Below is a small trained network, with its code and all its weights. Each question gives an input and a class and asks what happens when units are switched off, that is, made to give their printed mean instead of their output.

import numpy as np


def w(rows, s, z=0):
    codes = np.array(rows[::2]) - 128.0
    scale = np.full(codes.shape[1], s)
    scale[-1] = z or s
    return codes * scale


def norm(h):
    return h / np.sqrt((h * h).mean(-1, keepdims=True) + 1e-5)


def f(y):
    return np.maximum(y, 0)


def log_softmax(a):
    a = a - a.max(-1, keepdims=True)
    return a - np.log(np.exp(a).sum(-1, keepdims=True))


def net(x, mask):
    res = np.array(x, float).reshape(1, 2) / 4 @ E
    u = 0
    for l in range(3):
        y = f(norm(res) @ A[l][:, :-1].T + A[l][:, -1])
        res = res + np.where(mask[u : u + 9], y, B[l][:, -1]) @ B[l][:, :-1]
        u += 9
    return log_softmax(norm(res)[-1] @ U[:, :-1].T + U[:, -1])


A, B = {}, {}
E = w([
[175,10,102,120,87,187,244,41,43,79,114],'x0',
[162,97,186,138,17,210,89,210,203,85,254],'x1',
],0.0059)
A[0] = w([
[153,140,139,130,138,114,113,128,201,162,101,33],'L0N1',
[126,127,65,145,127,152,132,153,84,47,87,116],'L0N2',
[190,254,154,203,131,42,93,69,125,99,167,115],'L0N3',
[141,194,148,155,104,66,125,141,134,124,113,154],'L0N4',
[73,114,156,145,165,214,115,111,130,111,187,73],'L0N5',
[98,198,97,177,164,78,131,93,157,189,106,5],'L0N6',
[74,225,170,143,90,117,163,147,142,41,60,61],'L0N7',
[177,129,198,19,70,155,143,152,192,168,183,121],'L0N8',
[40,106,106,181,90,161,162,155,236,174,96,111],'L0N9',
],0.0051,0.0014)
B[0] = w([
[111,115,144,160,85,155,124,99,124,94,179,172],'L0N1',
[114,136,31,38,66,120,94,154,129,168,109,177],'L0N2',
[62,147,139,113,91,183,188,150,101,175,64,217],'L0N3',
[123,87,118,180,132,68,120,85,87,138,79,199],'L0N4',
[103,94,124,120,182,58,136,86,98,3,161,176],'L0N5',
[156,65,97,100,115,168,129,139,161,122,123,242],'L0N6',
[116,132,75,200,75,158,117,177,27,107,153,163],'L0N7',
[62,119,139,63,101,115,173,133,161,132,67,254],'L0N8',
[186,57,87,138,46,179,96,115,111,91,130,174],'L0N9',
],0.006,0.0045)
A[1] = w([
[102,152,111,73,52,59,97,141,58,101,160,144],'L1N1',
[83,80,152,127,46,205,51,62,104,112,136,107],'L1N2',
[78,99,136,82,79,124,46,137,122,162,78,103],'L1N3',
[171,111,164,124,218,152,156,177,161,192,173,113],'L1N4',
[199,144,164,137,79,115,113,212,114,110,247,6],'L1N5',
[70,121,78,48,107,152,170,172,68,81,64,138],'L1N6',
[30,165,128,240,95,125,193,84,158,66,129,137],'L1N7',
[173,105,166,135,68,138,82,189,95,133,239,103],'L1N8',
[122,253,160,200,132,78,35,142,131,210,182,58],'L1N9',
],0.0047,0.0015)
B[1] = w([
[222,163,141,184,122,89,121,103,168,74,42,173],'L1N1',
[127,208,79,163,220,61,172,49,119,242,123,207],'L1N2',
[29,88,76,63,119,136,99,73,79,52,42,202],'L1N3',
[149,233,127,99,134,184,167,18,153,101,26,128],'L1N4',
[216,148,148,60,169,102,197,147,142,66,156,165],'L1N5',
[140,236,220,165,194,170,65,122,99,55,173,254],'L1N6',
[185,159,221,78,142,136,50,170,92,148,88,160],'L1N7',
[135,153,25,114,173,94,172,222,128,236,170,179],'L1N8',
[56,81,15,186,2,243,50,154,126,96,48,167],'L1N9',
],0.0042,0.0066)
A[2] = w([
[111,109,137,118,57,137,93,96,122,80,84,191],'L2N1',
[136,121,104,133,116,131,82,168,149,159,133,253],'L2N2',
[141,114,146,51,98,117,136,192,177,132,160,104],'L2N3',
[160,178,165,118,120,172,122,168,95,83,119,148],'L2N4',
[168,37,81,105,160,153,158,76,98,150,143,243],'L2N5',
[160,117,136,121,91,131,135,168,195,98,182,137],'L2N6',
[99,141,130,171,189,2,170,137,95,182,112,133],'L2N7',
[62,188,148,70,137,103,111,49,94,140,83,28],'L2N8',
[115,115,94,85,91,203,175,79,153,128,107,173],'L2N9',
],0.0084,0.0013)
B[2] = w([
[108,87,73,130,71,174,97,169,116,91,169,198],'L2N1',
[69,47,160,145,175,190,144,177,6,127,76,163],'L2N2',
[151,139,127,107,155,75,169,32,149,198,131,195],'L2N3',
[99,54,109,137,125,95,166,156,97,78,95,174],'L2N4',
[52,131,157,166,100,160,25,187,163,167,137,205],'L2N5',
[215,194,156,127,254,110,109,32,135,162,90,193],'L2N6',
[142,107,220,69,178,112,179,152,195,175,126,175],'L2N7',
[220,137,144,128,117,103,172,94,180,122,207,255],'L2N8',
[73,170,83,124,121,107,102,218,127,140,55,192],'L2N9',
],0.0062,0.0094)
U = w([
[149,161,152,66,208,78,165,100,186,196,96,145],'0',
[34,111,69,155,57,207,49,199,107,140,68,169],'1',
[173,114,96,130,67,107,165,116,146,9,195,123],'2',
[77,110,165,182,110,108,130,134,93,141,192,2],'3',
],0.012,0.0064)

Each question gives the input, the list of numbers given to net, and the class t.
The units are the neurons (one row each of A and B). Each row of codes is followed by its name. A weight is (code - 128) times the scale printed after its matrix; where a second scale follows, it is the last column's (A, B and U).
mask holds one flag per neuron, layer by layer. A switched-off neuron (its flag False) gives its mean, the last column of its row in B, instead of its output. The means were averaged over made-up inputs and are rounded, as every weight is.
A unit's drop is (log p(t) with every unit on - log p(t) with that unit switched off) / (log p(t) with every unit on - log p(t) with every unit switched off).
The circuit of an input: a set's keep is (log p(t) with only the set's units on - log p(t) with every unit switched off) / (log p(t) with every unit on - log p(t) with every unit switched off). Starting from the 12 units with the biggest drops (on a tie, the unit counted first), units are removed one at a time, each time the one whose removal leaves the highest keep (on an exact tie, the one counted first), for as long as the keep stays at least 0.8.
circuit, biggest first: the units of the circuit, biggest drop first
most important unit: the unit with the biggest drop
top k neurons: the k neurons with the biggest drops, biggest first
k most important neurons of layer l: the k neurons of layer l with the biggest drops, biggest first
drop when u is switched off: that unit's drop, to one decimal
input [8,-5], class 1: circuit, biggest first -> L2N5
input [7,6], class 1: 4 most important neurons of layer 2 -> L2N5; L2N8; L2N9; L2N7
input [3,-1], class 2: 2 most important neurons of layer 1 -> L1N6; L1N9
input [8,8], class 0: 2 most important neurons of layer 1 -> L1N3; L1N8
input [-3,-3], class 2: 2 most important neurons of layer 1 -> L1N2; L1N8
input [3,0], class 2: top 4 neurons -> L0N6; L1N6; L0N2; L0N9
input [-2,-3], class 2: top 2 neurons -> L1N2; L2N8
input [3,-2], class 2: top 2 neurons -> L1N6; L0N6
input [0,-2], class 2: top 2 neurons -> L1N6; L2N8
input [-3,1], class 2: top 4 neurons -> L2N8; L0N3; L1N3; L1N2
input [-7,8], class 0: 2 most important neurons of layer 2 -> L2N6; L2N3
input [5,-3], class 1: top 2 neurons -> L2N5; L1N2
input [1,-3], class 2: 2 most important neurons of layer 2 -> L2N8; L2N6
input [-1,2], class 2: most important unit -> L0N8
input [7,8], class 0: drop when L2N6 is switched off -> 0.4
input [6,8], class 0: drop when L2N6 is switched off -> 0.1
input [0,2], class 2: drop when L0N8 is switched off -> 2.6
